Below is a small trained network, with its code and all its weights. Each question gives an input and a class and asks what happens when units are switched off, that is, made to give their printed mean instead of their output.

import numpy as np


def w(rows, s, z=0):
    codes = np.array(rows[::2]) - 128.0
    scale = np.full(codes.shape[1], s)
    scale[-1] = z or s
    return codes * scale


def norm(h):
    return h / np.sqrt((h * h).mean(-1, keepdims=True) + 1e-5)


def f(y):
    return y / 2 * (1 + np.tanh(0.7978845608 * (y + 0.044715 * y**3)))


def log_softmax(a):
    a = a - a.max(-1, keepdims=True)
    return a - np.log(np.exp(a).sum(-1, keepdims=True))


def net(x, mask):
    res = np.array(x, float).reshape(1, 2) / 4 @ E
    u = 0
    for l in range(2):
        y = f(norm(res) @ A[l][:, :-1].T + A[l][:, -1])
        res = res + np.where(mask[u : u + 4], y, B[l][:, -1]) @ B[l][:, :-1]
        u += 4
    return log_softmax(norm(res)[-1] @ U[:, :-1].T + U[:, -1])


A, B = {}, {}
E = w([
[114,253,110,168,178,38],'x0',
[130,233,247,50,130,112],'x1',
],0.0047)
A[0] = w([
[190,28,116,223,94,186,127],'0.n0',
[120,139,7,254,140,53,3],'0.n1',
[131,126,42,20,128,145,21],'0.n2',
[210,85,33,172,182,183,174],'0.n3',
],0.0047,0.0019)
B[0] = w([
[55,216,133,81,255,141,252],'0.n0',
[213,96,131,59,4,94,241],'0.n1',
[136,195,105,128,65,198,108],'0.n2',
[20,126,156,180,110,168,227],'0.n3',
],0.0055,0.0031)
A[1] = w([
[155,117,173,76,93,158,68],'1.n0',
[144,125,62,179,3,79,3],'1.n1',
[124,151,108,168,90,124,123],'1.n2',
[121,91,82,164,157,174,131],'1.n3',
],0.012,0.0045)
B[1] = w([
[222,103,54,108,90,203,214],'1.n0',
[87,130,23,213,2,118,253],'1.n1',
[178,176,163,122,94,90,146],'1.n2',
[80,165,153,146,175,142,211],'1.n3',
],0.0081,0.0051)
U = w([
[3,109,143,149,216,216,205],'0',
[91,143,50,198,41,79,205],'1',
[229,104,139,58,119,242,211],'2',
[171,214,255,102,172,15,198],'3',
[144,101,139,122,161,94,18],'4',
[160,105,172,168,159,124,37],'5',
[142,79,126,101,171,69,2],'6',
],0.011,0.0053)

Each question gives the input, the list of numbers given to net, and the class t.
The units are the neurons (one row each of A and B). Each row of codes is followed by its name. A weight is (code - 128) times the scale printed after its matrix; where a second scale follows, it is the last column's (A, B and U).
mask holds one flag per neuron, layer by layer. A switched-off neuron (its flag False) gives its mean, the last column of its row in B, instead of its output. The means were averaged over made-up inputs and are rounded, as every weight is.
A unit's drop is (log p(t) with every unit on - log p(t) with that unit switched off) / (log p(t) with every unit on - log p(t) with every unit switched off).
The circuit of an input: a set's keep is (log p(t) with only the set's units on - log p(t) with every unit switched off) / (log p(t) with every unit on - log p(t) with every unit switched off). Starting from all 8 units, units are removed one at a time, each time the one whose removal leaves the highest keep (on an exact tie, the one counted first), for as long as the keep stays at least 0.8.
units of the circuit, in order: the units of the circuit, biggest drop first
top k neurons: the k neurons with the biggest drops, biggest first
drop of u: that unit's drop, to one decimal
input [0,7], class 2: units of the circuit, in order : [0.n0; 1.n0]
input [0,5], class 2: top 3 neurons : [0.n0; 1.n0; 1.n1]
input [-8,-1], class 0: units of the circuit, in order : [0.n1; 1.n3]
input [6,1], class 3: top 2 neurons : [1.n1; 1.n0]
input [-1,6], class 2: top 3 neurons : [1.n0; 0.n0; 1.n1]
input [2,1], class 3: top 3 neurons : [1.n1; 0.n1; 1.n0]
input [-7,0], class 0: units of the circuit, in order : [0.n1; 0.n0]
input [-1,8], class 2: units of the circuit, in order : [1.n0]
input [0,8], class 2: top 2 neurons : [0.n0; 1.n0]
input [-3,1], class 2: top 3 neurons : [0.n3; 1.n1; 1.n0]
input [0,6], class 2: top 2 neurons : [0.n0; 1.n0]
input [2,3], class 3: top 2 neurons : [1.n1; 0.n1]
input [-2,3], class 2: drop of 1.n1 : 0.1
input [3,3], class 3: drop of 1.n1 : 0.7
input [4,1], class 3: drop of 1.n1 : 0.6
input [5,3], class 3: drop of 0.n0 : 0.0
input [-1,-7], class 0: top neuron : [0.n0]
